Below is a small trained network, with its code and all its weights. Each question gives an input and a target symbol and asks what happens when units are switched off, that is, made to give their printed mean instead of their output.

import numpy as np


def w(rows, s, z=0):
    codes = np.array(rows[::2]) - 128.0
    scale = np.full(codes.shape[1], s)
    scale[-1] = z or s
    return codes * scale


def f(y):
    return y / 2 * (1 + np.tanh(0.7978845608 * (y + 0.044715 * y**3)))


def softmax(a):
    e = np.exp(a - a.max(-1, keepdims=True))
    return e / e.sum(-1, keepdims=True)


def log_softmax(a):
    a = a - a.max(-1, keepdims=True)
    return a - np.log(np.exp(a).sum(-1, keepdims=True))


def net(x, mask):
    ids = ['Ωγεθμπστ'.index(c) for c in x.split()]
    T = len(ids)
    res = E[ids] + P[:T]
    q, k, v = (res @ M[0].T for M in (Q, K, V))
    z = softmax(np.where(np.tri(T) > 0, q @ k.T / 4**0.5, -1e9)) @ v
    res = res + np.where(mask[0], z, O[0][:, -1]) @ O[0][:, :-1]
    y = f(res @ A[0][:, :-1].T + A[0][:, -1])
    res = res + np.where(mask[1:17], y, B[0][:, -1]) @ B[0][:, :-1]
    return log_softmax(res[-1] @ U[:, :-1].T + U[:, -1])


Q, K, V, O, A, B = {}, {}, {}, {}, {}, {}
E = w([
[209,118,157,117,147],'Ω',
[72,168,101,125,32],'γ',
[126,169,204,141,189],'ε',
[255,132,132,155,94],'θ',
[126,167,22,104,130],'μ',
[94,80,133,45,47],'π',
[158,140,150,112,112],'σ',
[107,131,97,88,139],'τ',
],0.016)
P = w([
[149,125,122,142,144],'0',
[80,105,130,37,121],'1',
[71,127,241,181,98],'2',
[115,85,81,136,160],'3',
[102,173,130,43,135],'4',
[69,149,230,200,79],'5',
[112,78,97,137,157],'6',
[121,213,136,38,139],'7',
[128,157,245,232,92],'8',
[110,80,92,138,152],'9',
[132,237,158,10,133],'10',
[44,172,174,235,67],'11',
[117,57,111,131,152],'12',
],0.013)
Q[0] = w([
[74,121,175,168,156],'h0',
[106,53,84,92,196],'h0',
[147,58,72,109,235],'h0',
[129,168,178,254,52],'h0',
],0.0093)
K[0] = w([
[157,136,124,46,123],'h0',
[139,50,142,197,139],'h0',
[122,27,94,175,138],'h0',
[207,234,160,10,115],'h0',
],0.011)
V[0] = w([
[147,146,182,118,224],'h0',
[95,171,200,120,75],'h0',
[89,152,209,89,122],'h0',
[101,121,200,251,96],'h0',
],0.012)
O[0] = w([
[114,86,169,138,234,52],'h0',
[170,188,224,181,126,233],'h0',
[145,121,222,53,109,183],'h0',
[108,254,57,159,183,2],'h0',
],0.0097,0.0045)
A[0] = w([
[109,121,126,203,133,253],'n0',
[112,122,158,130,103,243],'n1',
[110,57,154,236,159,173],'n2',
[147,122,68,245,66,85],'n3',
[174,77,82,54,172,195],'n4',
[63,106,167,95,67,205],'n5',
[147,196,59,62,70,120],'n6',
[88,141,180,126,111,13],'n7',
[150,142,201,158,93,138],'n8',
[119,102,97,223,219,116],'n9',
[123,166,122,149,70,111],'n10',
[155,101,173,120,130,206],'n11',
[152,130,149,101,191,178],'n12',
[192,95,117,171,100,199],'n13',
[72,101,99,101,138,81],'n14',
[133,148,127,250,95,221],'n15',
],0.012,0.0048)
B[0] = w([
[155,108,120,45,255,151],'n0',
[127,170,89,112,182,203],'n1',
[174,99,48,12,112,174],'n2',
[162,131,53,116,193,169],'n3',
[51,138,141,190,119,159],'n4',
[201,164,114,146,171,237],'n5',
[171,79,168,150,83,204],'n6',
[118,63,95,241,106,168],'n7',
[96,105,88,88,105,252],'n8',
[163,92,222,211,71,142],'n9',
[107,126,142,99,178,173],'n10',
[82,165,135,149,124,209],'n11',
[71,130,126,182,104,144],'n12',
[86,140,125,198,104,200],'n13',
[192,112,119,30,179,134],'n14',
[125,174,140,145,243,184],'n15',
],0.0084,0.015)
U = w([
[53,101,113,132,122,218],'Ω',
[249,116,160,122,44,152],'γ',
[45,229,140,151,107,255],'ε',
[104,88,137,254,34,51],'θ',
[181,86,34,127,64,7],'μ',
[212,76,152,166,144,125],'π',
[193,37,233,109,169,108],'σ',
[153,181,70,16,174,126],'τ',
],0.0072,0.0027)

Each question gives the input, a string of symbols that net reads in full, and the target symbol t.
The units are the heads (4 rows each of Q, K, V and O) and the neurons (one row each of A and B). Each row of codes is followed by its name. A weight is (code - 128) times the scale printed after its matrix; where a second scale follows, it is the last column's (O, A, B and U).
mask holds one flag per unit, heads first, then neurons. A switched-off unit (its flag False) gives its mean, the last column of its rows in O or B, instead of its output. The means were averaged over made-up inputs and are rounded, as every weight is.
A unit's drop is (log p(t) with every unit on - log p(t) with that unit switched off) / (log p(t) with every unit on - log p(t) with every unit switched off).
The circuit of an input: a set's keep is (log p(t) with only the set's units on - log p(t) with every unit switched off) / (log p(t) with every unit on - log p(t) with every unit switched off). Starting from the 12 units with the biggest drops (on a tie, the unit counted first), units are removed one at a time, each time the one whose removal leaves the highest keep (on an exact tie, the one counted first), for as long as the keep stays at least 0.8.
units of the circuit, in order: the units of the circuit, biggest drop first
most important unit: the unit with the biggest drop
k most important neurons: the k neurons with the biggest drops, biggest first
drop of u: that unit's drop, to one decimal
input τ θ γ γ θ ε θ μ γ, target μ: units of the circuit, in order => h0, n2, n8
input γ θ π ε ε μ ε τ, target ε: most important unit => h0
input τ τ τ θ μ π, target μ: units of the circuit, in order => h0, n2, n1, n15
input γ τ μ Ω μ τ, target μ: units of the circuit, in order => h0, n2, n15
input θ γ θ ε π θ, target θ: units of the circuit, in order => h0, n13, n7
input γ τ θ μ μ, target μ: units of the circuit, in order => h0, n6
input μ σ ε Ω μ Ω θ Ω, target ε: units of the circuit, in order => h0, n12, n2
input ε θ γ σ, target ε: units of the circuit, in order => n2, h0
input ε Ω γ μ μ μ, target μ: 2 most important neurons => n15, n2
input μ γ θ θ θ σ, target τ: 2 most important neurons => n2, n6
input γ γ θ Ω θ σ π θ γ θ θ ε, target τ: units of the circuit, in order => n2, n0
input τ π τ θ γ θ γ τ σ θ σ, target γ: units of the circuit, in order => n6, n15, h0
input γ θ σ γ τ θ π γ γ μ ε, target ε: 2 most important neurons => n12, n6
input σ θ θ μ π γ θ μ τ, target μ: 2 most important neurons => n2, n8
input τ θ μ, target τ: 2 most important neurons => n6, n7
input τ θ σ γ τ σ γ γ, target γ: 2 most important neurons => n6, n5
input γ π ε θ π, target ε: 2 most important neurons => n12, n2
input μ μ θ γ ε ε, target Ω: 3 most important neurons => n7, n12, n8
input ε σ μ θ θ θ ε θ θ μ, target π: 3 most important neurons => n9, n8, n14
input θ ε θ θ γ μ γ σ σ π θ τ, target τ: 3 most important neurons => n2, n6, n1
input μ θ σ, target τ: 2 most important neurons => n6, n2
input ε ε θ ε γ γ τ τ θ μ ε, target ε: 3 most important neurons => n12, n6, n11
input Ω μ Ω, target μ: most important neuron => n2
input θ γ θ σ θ Ω Ω, target θ: most important unit => n9
input θ γ ε ε τ ε τ θ μ, target τ: 2 most important neurons => n2, n6
input θ σ θ Ω σ μ π ε θ, target Ω: drop of n6 => 0.1
input σ Ω θ θ μ γ θ μ θ ε Ω, target ε: most important unit => n12
